Here is a tiny trained network, its code and every weight. The questions are about switching its units off for an input and a target symbol, where a switched-off unit gives its printed mean instead of its output.

import numpy as np


def w(rows, s, z=0):
    codes = np.array(rows[::2]) - 128.0
    scale = np.full(codes.shape[1], s)
    scale[-1] = z or s
    return codes * scale


def norm(h):
    return h / np.sqrt((h * h).mean(-1, keepdims=True) + 1e-5)


def softmax(a):
    e = np.exp(a - a.max(-1, keepdims=True))
    return e / e.sum(-1, keepdims=True)


def log_softmax(a):
    a = a - a.max(-1, keepdims=True)
    return a - np.log(np.exp(a).sum(-1, keepdims=True))


def net(x, mask):
    ids = ['αεηθλμφ'.index(c) for c in x.split()]
    T = len(ids)
    res = E[ids] + P[:T]
    u = 0
    for l in range(3):
        r = norm(res)
        for j in range(2):
            rows = slice(2 * j, 2 * j + 2)
            q, k, v = (r @ M[l][rows].T for M in (Q, K, V))
            z = softmax(np.where(np.tri(T) > 0, q @ k.T / 2**0.5, -1e9)) @ v
            o = O[l][rows]
            res = res + np.where(mask[u + j], z, o[:, -1]) @ o[:, :-1]
        u += 2
    return log_softmax(norm(res)[-1] @ U[:, :-1].T + U[:, -1])


Q, K, V, O = {}, {}, {}, {}
E = w([
[89,203,125,141,130,137,116],'α',
[156,197,153,208,115,101,146],'ε',
[138,154,140,111,254,131,114],'η',
[204,184,106,28,81,121,122],'θ',
[65,102,183,120,104,51,130],'λ',
[146,104,44,187,110,129,45],'μ',
[105,97,103,154,123,195,231],'φ',
],0.0034)
P = w([
[83,170,163,96,124,179,98],'0',
[117,152,22,142,170,19,195],'1',
[147,119,95,126,127,102,136],'2',
[171,103,254,130,79,226,69],'3',
[148,153,192,181,117,124,122],'4',
[85,170,31,161,181,25,204],'5',
],0.0022)
Q[0] = w([
[53,83,127,97,126,43,142],'L0H1',
[117,68,232,114,95,158,92],'L0H1',
[126,126,102,94,255,122,129],'L0H2',
[157,97,220,112,154,205,73],'L0H2',
],0.0066)
K[0] = w([
[181,192,132,173,131,238,115],'L0H1',
[133,201,3,147,184,92,192],'L0H1',
[115,123,164,179,21,153,138],'L0H2',
[107,148,19,151,109,35,188],'L0H2',
],0.0063)
V[0] = w([
[192,230,81,168,151,179,110],'L0H1',
[28,163,152,95,77,62,85],'L0H1',
[183,65,149,93,193,89,110],'L0H2',
[105,185,112,93,251,175,105],'L0H2',
],0.0034)
O[0] = w([
[177,203,78,191,132,200,171,188],'L0H1',
[2,118,157,88,101,144,110,251],'L0H1',
[165,52,128,113,213,119,161,8],'L0H2',
[78,148,124,64,233,172,67,193],'L0H2',
],0.0034,0.0017)
Q[1] = w([
[109,135,146,141,120,136,130],'L1H1',
[155,118,106,117,140,133,124],'L1H1',
[155,64,170,157,93,214,28],'L1H2',
[145,175,255,110,114,153,184],'L1H2',
],0.0062)
K[1] = w([
[129,123,101,139,134,132,137],'L1H1',
[127,129,162,133,117,129,117],'L1H1',
[42,227,74,116,184,36,217],'L1H2',
[123,50,1,162,138,58,71],'L1H2',
],0.0058)
V[1] = w([
[149,165,117,79,148,126,116],'L1H1',
[100,82,200,102,87,145,112],'L1H1',
[115,64,79,115,110,158,55],'L1H2',
[125,179,238,79,168,101,254],'L1H2',
],0.0028)
O[1] = w([
[91,89,137,159,90,116,139,176],'L1H1',
[201,163,66,165,165,174,148,1],'L1H1',
[143,98,55,176,116,145,62,40],'L1H2',
[162,213,242,126,151,99,251,63],'L1H2',
],0.0027,0.00043)
Q[2] = w([
[63,124,171,254,156,156,130],'L2H1',
[57,153,28,163,183,38,171],'L2H1',
[95,183,10,116,154,24,176],'L2H2',
[163,183,170,122,129,45,14],'L2H2',
],0.0055)
K[2] = w([
[198,149,54,41,92,95,123],'L2H1',
[188,74,255,98,78,216,59],'L2H1',
[173,92,212,114,98,219,106],'L2H2',
[73,43,67,144,149,186,215],'L2H2',
],0.0065)
V[2] = w([
[69,101,140,252,188,131,149],'L2H1',
[88,119,122,213,172,107,147],'L2H1',
[103,57,122,113,116,218,202],'L2H2',
[90,97,85,126,125,182,220],'L2H2',
],0.0034)
O[2] = w([
[83,113,144,254,172,99,161,218],'L2H1',
[83,133,116,210,166,87,150,178],'L2H1',
[106,60,115,126,115,238,211,2],'L2H2',
[52,94,86,107,116,209,212,232],'L2H2',
],0.0032,0.00035)
U = w([
[66,180,110,103,118,171,97,255],'α',
[184,183,161,201,108,84,154,182],'ε',
[157,118,146,106,254,132,108,61],'η',
[209,143,122,37,89,133,125,57],'θ',
[73,55,184,103,96,49,122,84],'λ',
[163,67,54,177,107,129,57,72],'μ',
[125,86,108,148,118,196,217,82],'φ',
],0.0064,0.0037)

Each question gives the input, a string of symbols that net reads in full, and the target symbol t.
The units are the heads (2 rows each of Q, K, V and O). Each row of codes is followed by its name. A weight is (code - 128) times the scale printed after its matrix; where a second scale follows, it is the last column's (O and U).
mask holds one flag per head, layer by layer. A switched-off head (its flag False) gives its mean, the last column of its rows in O, instead of its output. The means were averaged over made-up inputs and are rounded, as every weight is.
A unit's drop is (log p(t) with every unit on - log p(t) with that unit switched off) / (log p(t) with every unit on - log p(t) with every unit switched off).
The circuit of an input: a set's keep is (log p(t) with only the set's units on - log p(t) with every unit switched off) / (log p(t) with every unit on - log p(t) with every unit switched off). Starting from all 6 units, units are removed one at a time, each time the one whose removal leaves the highest keep (on an exact tie, the one counted first), for as long as the keep stays at least 0.8.
units of the circuit, in order: the units of the circuit, biggest drop first
unit that matters most: the unit with the biggest drop
which heads matter: for each layer, one digit per head in row order, 1 if its drop is at least 0.15 and else 0, layers parted by /
drop when u is switched off: that unit's drop, to one decimal
input ε λ ε φ φ μ, target φ: which heads matter -> 00 / 00 / 01
input λ θ η φ α ε, target φ: which heads matter -> 00 / 00 / 01
input μ η μ ε α φ, target ε: units of the circuit, in order -> (L2H2 L0H1)
input φ μ η ε μ η, target ε: which heads matter -> 11 / 00 / 00
input λ μ ε λ, target μ: units of the circuit, in order -> (L1H2 L0H1)
input μ λ λ η, target λ: units of the circuit, in order -> (L0H1)
input η φ α θ λ λ, target θ: which heads matter -> 00 / 00 / 10
input λ φ λ, target ε: which heads matter -> 11 / 11 / 00
input λ φ α λ, target φ: which heads matter -> 10 / 10 / 01
input φ λ θ φ, target λ: units of the circuit, in order -> (L0H1 L2H2)
input θ λ λ ε, target λ: which heads matter -> 10 / 00 / 00
input φ φ φ η η, target φ: which heads matter -> 00 / 00 / 01
input μ θ ε μ μ λ, target μ: which heads matter -> 00 / 01 / 00
input φ μ λ μ φ, target μ: unit that matters most -> L1H2
input λ λ α θ μ λ, target θ: drop when L0H1 is switched off -> 0.2
input λ φ φ φ α λ, target φ: drop when L1H2 is switched off -> -0.1
input α λ λ λ μ, target λ: drop when L1H1 is switched off -> -0.1
input θ λ λ α, target λ: drop when L0H2 is switched off -> 0.2
